Here is a tiny trained network, its code and every weight. The questions are about switching its units off for an input and a target symbol, where a switched-off unit gives its printed mean instead of its output.

import numpy as np


def w(rows, s, z=0):
    codes = np.array(rows[::2]) - 128.0
    scale = np.full(codes.shape[1], s)
    scale[-1] = z or s
    return codes * scale


def norm(h):
    return h / np.sqrt((h * h).mean(-1, keepdims=True) + 1e-5)


def f(y):
    return y / 2 * (1 + np.tanh(0.7978845608 * (y + 0.044715 * y**3)))


def softmax(a):
    e = np.exp(a - a.max(-1, keepdims=True))
    return e / e.sum(-1, keepdims=True)


def log_softmax(a):
    a = a - a.max(-1, keepdims=True)
    return a - np.log(np.exp(a).sum(-1, keepdims=True))


def net(x, mask):
    ids = ['αγδεζλμξπσφ'.index(c) for c in x.split()]
    T = len(ids)
    res = E[ids] + P[:T]
    r = norm(res)
    for j in range(3):
        rows = slice(3 * j, 3 * j + 3)
        q, k, v = (r @ M[0][rows].T for M in (Q, K, V))
        z = softmax(np.where(np.tri(T) > 0, q @ k.T / 3**0.5, -1e9)) @ v
        o = O[0][rows]
        res = res + np.where(mask[j], z, o[:, -1]) @ o[:, :-1]
    y = f(norm(res) @ A[0][:, :-1].T + A[0][:, -1])
    res = res + np.where(mask[3:27], y, B[0][:, -1]) @ B[0][:, :-1]
    return log_softmax(norm(res)[-1] @ U[:, :-1].T + U[:, -1])


Q, K, V, O, A, B = {}, {}, {}, {}, {}, {}
E = w([
[197,179,93,81,49,81,178,185,118,103],'α',
[140,127,51,152,163,58,167,118,74,48],'γ',
[177,85,149,140,94,90,91,77,77,179],'δ',
[56,172,160,155,147,76,114,43,88,51],'ε',
[177,122,160,156,100,96,101,87,79,200],'ζ',
[79,223,93,136,2,121,150,131,79,83],'λ',
[172,97,112,129,150,125,140,68,99,220],'μ',
[191,75,102,177,236,133,136,134,147,85],'ξ',
[157,81,166,98,177,145,71,144,62,175],'π',
[105,121,95,129,149,86,65,169,130,212],'σ',
[224,151,158,132,147,139,136,223,170,133],'φ',
],0.0029)
P = w([
[84,111,147,125,147,9,252,180,43,96],'0',
[122,128,141,125,168,21,192,179,48,107],'1',
[128,134,121,122,174,46,172,174,63,121],'2',
[132,133,119,134,156,70,154,163,79,142],'3',
[141,126,118,126,149,93,143,141,90,150],'4',
[139,126,115,128,141,112,131,134,111,155],'5',
[142,123,120,124,132,128,117,120,122,161],'6',
[139,124,117,129,122,142,102,118,138,165],'7',
[133,120,119,133,110,165,92,111,152,168],'8',
[132,121,119,135,111,186,77,107,166,174],'9',
[133,120,112,136,102,205,61,97,178,178],'10',
[128,121,115,139,98,230,38,95,196,185],'11',
],0.0017)
Q[0] = w([
[104,147,137,129,58,103,74,88,104,143],'head 1',
[131,131,130,69,102,143,154,217,152,103],'head 1',
[112,178,93,141,122,136,196,131,149,2],'head 1',
[185,67,113,149,185,139,102,92,109,213],'head 2',
[158,138,150,198,87,144,72,70,97,184],'head 2',
[167,117,177,61,99,158,109,150,79,186],'head 2',
[98,124,178,140,152,124,107,110,134,118],'head 3',
[70,144,131,118,98,133,154,133,149,83],'head 3',
[124,131,109,112,164,107,161,151,147,79],'head 3',
],0.008)
K[0] = w([
[84,161,123,113,84,181,69,79,150,173],'head 1',
[169,180,129,87,71,78,204,172,107,138],'head 1',
[74,148,109,129,108,3,177,112,32,80],'head 1',
[126,98,133,140,149,193,47,126,186,155],'head 2',
[86,159,127,124,89,237,80,108,166,101],'head 2',
[131,156,139,94,71,161,91,174,199,195],'head 2',
[83,144,190,139,175,110,128,106,129,115],'head 3',
[81,139,121,102,93,82,161,123,83,87],'head 3',
[129,89,93,131,145,53,167,151,81,106],'head 3',
],0.0066)
V[0] = w([
[205,79,164,155,211,119,164,176,155,79],'head 1',
[120,120,12,79,182,129,198,78,159,138],'head 1',
[203,198,148,121,84,101,180,169,130,135],'head 1',
[177,49,222,97,193,158,134,144,116,93],'head 2',
[181,119,148,109,72,122,202,3,84,118],'head 2',
[93,140,183,102,165,102,92,95,84,137],'head 2',
[69,170,164,131,171,95,122,101,116,29],'head 3',
[137,39,74,66,85,70,133,144,102,82],'head 3',
[148,116,154,186,203,110,128,96,115,155],'head 3',
],0.0028)
O[0] = w([
[34,215,88,115,20,148,75,28,186,148,164],'head 1',
[81,165,234,167,117,212,54,211,50,220,102],'head 1',
[96,83,58,193,213,189,46,62,148,110,188],'head 1',
[218,182,173,160,87,179,209,34,41,93,141],'head 2',
[117,68,141,224,81,246,106,148,173,116,180],'head 2',
[195,128,128,81,184,212,130,199,162,118,208],'head 2',
[222,93,84,95,76,212,60,148,170,227,91],'head 3',
[96,64,217,89,89,188,86,105,247,84,197],'head 3',
[123,191,106,120,110,99,114,253,185,100,252],'head 3',
],0.0021,0.0017)
A[0] = w([
[111,95,117,148,226,119,192,98,109,66,39],'neuron 1',
[104,61,87,120,114,154,129,159,138,162,97],'neuron 2',
[42,145,186,125,65,130,125,116,123,196,11],'neuron 3',
[187,127,113,113,72,118,118,150,130,173,114],'neuron 4',
[120,140,141,151,94,59,121,119,71,62,150],'neuron 5',
[97,129,178,78,145,67,171,182,102,183,43],'neuron 6',
[78,86,82,144,132,74,126,99,190,157,77],'neuron 7',
[120,105,142,206,129,172,146,109,126,126,130],'neuron 8',
[134,176,132,65,158,126,122,198,141,178,102],'neuron 9',
[105,89,166,156,179,134,82,76,132,174,113],'neuron 10',
[181,149,127,135,108,96,244,190,107,123,98],'neuron 11',
[4,185,150,112,94,120,199,115,102,75,65],'neuron 12',
[8,154,154,94,159,35,183,62,67,116,1],'neuron 13',
[135,94,206,144,151,153,149,193,60,158,50],'neuron 14',
[99,202,99,130,137,120,105,129,121,149,92],'neuron 15',
[97,171,136,127,99,138,187,112,83,123,114],'neuron 16',
[130,138,152,126,104,133,138,178,177,118,131],'neuron 17',
[55,126,142,114,150,119,110,120,128,102,113],'neuron 18',
[165,132,128,62,132,225,150,147,89,156,59],'neuron 19',
[147,168,184,108,119,103,209,81,117,147,94],'neuron 20',
[133,169,112,102,170,111,139,87,130,73,131],'neuron 21',
[96,192,152,66,68,133,159,163,135,108,105],'neuron 22',
[192,146,75,115,135,164,176,175,163,170,103],'neuron 23',
[78,145,90,162,145,126,105,166,102,112,99],'neuron 24',
],0.0046,0.0025)
B[0] = w([
[208,79,95,188,223,122,108,231,171,53,129],'neuron 1',
[86,212,174,124,108,97,156,65,122,177,117],'neuron 2',
[188,151,124,101,176,131,196,185,97,81,95],'neuron 3',
[130,111,126,112,214,157,143,151,168,107,176],'neuron 4',
[102,148,94,124,180,155,167,170,182,113,254],'neuron 5',
[67,103,164,35,118,112,114,173,175,145,145],'neuron 6',
[151,182,207,153,99,170,77,103,101,106,126],'neuron 7',
[117,109,98,63,152,77,126,172,116,126,165],'neuron 8',
[153,51,92,150,145,140,123,196,120,59,158],'neuron 9',
[138,127,92,157,174,97,181,186,162,74,183],'neuron 10',
[184,98,99,184,165,152,64,152,104,98,168],'neuron 11',
[207,76,83,177,254,109,105,223,174,44,122],'neuron 12',
[180,83,61,163,60,109,81,140,27,155,147],'neuron 13',
[84,189,91,126,92,140,166,32,171,150,151],'neuron 14',
[123,103,144,99,57,151,134,75,97,101,141],'neuron 15',
[185,106,173,145,141,112,78,124,140,118,115],'neuron 16',
[140,130,108,148,181,125,152,106,102,117,144],'neuron 17',
[145,142,90,130,133,130,171,108,144,170,121],'neuron 18',
[134,167,166,176,143,145,83,86,206,85,109],'neuron 19',
[68,143,144,108,94,185,64,122,190,100,138],'neuron 20',
[81,144,121,124,117,100,169,121,129,207,183],'neuron 21',
[136,85,92,162,214,48,146,151,141,150,120],'neuron 22',
[83,126,117,123,174,84,176,158,161,115,163],'neuron 23',
[125,131,170,94,123,127,150,62,162,188,162],'neuron 24',
],0.0034,0.0019)
U = w([
[118,127,140,126,133,132,125,124,114,130,15],'α',
[122,115,138,127,129,132,122,120,109,125,15],'γ',
[105,22,180,146,43,125,198,103,133,48,110],'δ',
[225,36,156,96,122,138,162,63,158,201,80],'ε',
[199,91,58,194,203,97,145,191,153,89,188],'ζ',
[142,143,253,192,135,36,95,114,136,162,111],'λ',
[22,204,73,110,149,111,238,90,196,199,50],'μ',
[212,208,189,67,103,192,196,189,62,101,129],'ξ',
[130,149,174,117,119,231,24,89,201,68,212],'π',
[73,61,138,16,88,91,60,229,111,164,131],'σ',
[126,155,94,164,38,141,74,44,17,170,255],'φ',
],0.0055,0.0035)

Each question gives the input, a string of symbols that net reads in full, and the target symbol t.
The units are the heads (3 rows each of Q, K, V and O) and the neurons (one row each of A and B). Each row of codes is followed by its name. A weight is (code - 128) times the scale printed after its matrix; where a second scale follows, it is the last column's (O, A, B and U).
mask holds one flag per unit, heads first, then neurons. A switched-off unit (its flag False) gives its mean, the last column of its rows in O or B, instead of its output. The means were averaged over made-up inputs and are rounded, as every weight is.
A unit's drop is (log p(t) with every unit on - log p(t) with that unit switched off) / (log p(t) with every unit on - log p(t) with every unit switched off).
The circuit of an input: a set's keep is (log p(t) with only the set's units on - log p(t) with every unit switched off) / (log p(t) with every unit on - log p(t) with every unit switched off). Starting from the 12 units with the biggest drops (on a tie, the unit counted first), units are removed one at a time, each time the one whose removal leaves the highest keep (on an exact tie, the one counted first), for as long as the keep stays at least 0.8.
circuit, biggest first: the units of the circuit, biggest drop first
unit that matters most: the unit with the biggest drop
k most important neurons: the k neurons with the biggest drops, biggest first
which heads matter: for each layer, one digit per head in row order, 1 if its drop is at least 0.15 and else 0, layers parted by /
input ε π ε σ φ ε, target φ: circuit, biggest first	head 3; neuron 20; neuron 4
input γ φ α ε ξ μ ζ, target ξ: 2 most important neurons	neuron 3; neuron 21
input γ π λ ζ γ α ζ ε μ ε ζ φ, target ζ: which heads matter	001
input φ α ε σ ζ φ σ μ ε σ μ π, target σ: circuit, biggest first	head 3; head 1; neuron 6
input ε ζ φ λ σ α φ π, target φ: which heads matter	000
input σ ζ ε μ ξ λ μ, target ξ: circuit, biggest first	neuron 3; head 1; head 3
input ε γ μ α γ ξ α α λ σ α σ, target σ: unit that matters most	head 2
input π φ σ ε γ λ μ φ λ ζ ε, target μ: 2 most important neurons	neuron 10; neuron 12
input π λ μ, target π: 2 most important neurons	neuron 20; neuron 19
input μ γ δ, target μ: which heads matter	000
input λ ζ δ ε μ γ ζ δ γ ζ γ, target φ: circuit, biggest first	neuron 4; neuron 10; neuron 12
input ξ γ σ ε ε δ α μ δ ζ π ε, target φ: which heads matter	111
input π μ ζ μ λ ζ ξ μ δ ξ, target μ: which heads matter	100
input ε α σ μ λ ε ε ζ φ ε μ φ, target μ: which heads matter	111
input α π μ λ α γ λ σ σ λ π, target σ: which heads matter	111
input φ φ ξ ζ, target φ: circuit, biggest first	head 1
input α λ μ δ δ λ δ, target λ: 2 most important neurons	neuron 7; neuron 10
input ξ γ ξ ζ γ, target μ: circuit, biggest first	head 1; neuron 24
input π α μ σ ζ μ ζ ζ, target μ: which heads matter	011
input ζ ζ μ σ ζ α δ π, target π: which heads matter	010
input δ ε α, target ζ: unit that matters most	neuron 11
input ζ ξ σ φ δ μ λ ζ α ζ, target ζ: which heads matter	101
input σ ε γ ε μ ξ ε σ π μ, target σ: which heads matter	111
input ε π π ξ σ μ δ σ δ δ ε μ, target μ: which heads matter	101
input μ ζ ε φ ε ε π ζ μ ζ, target μ: which heads matter	111
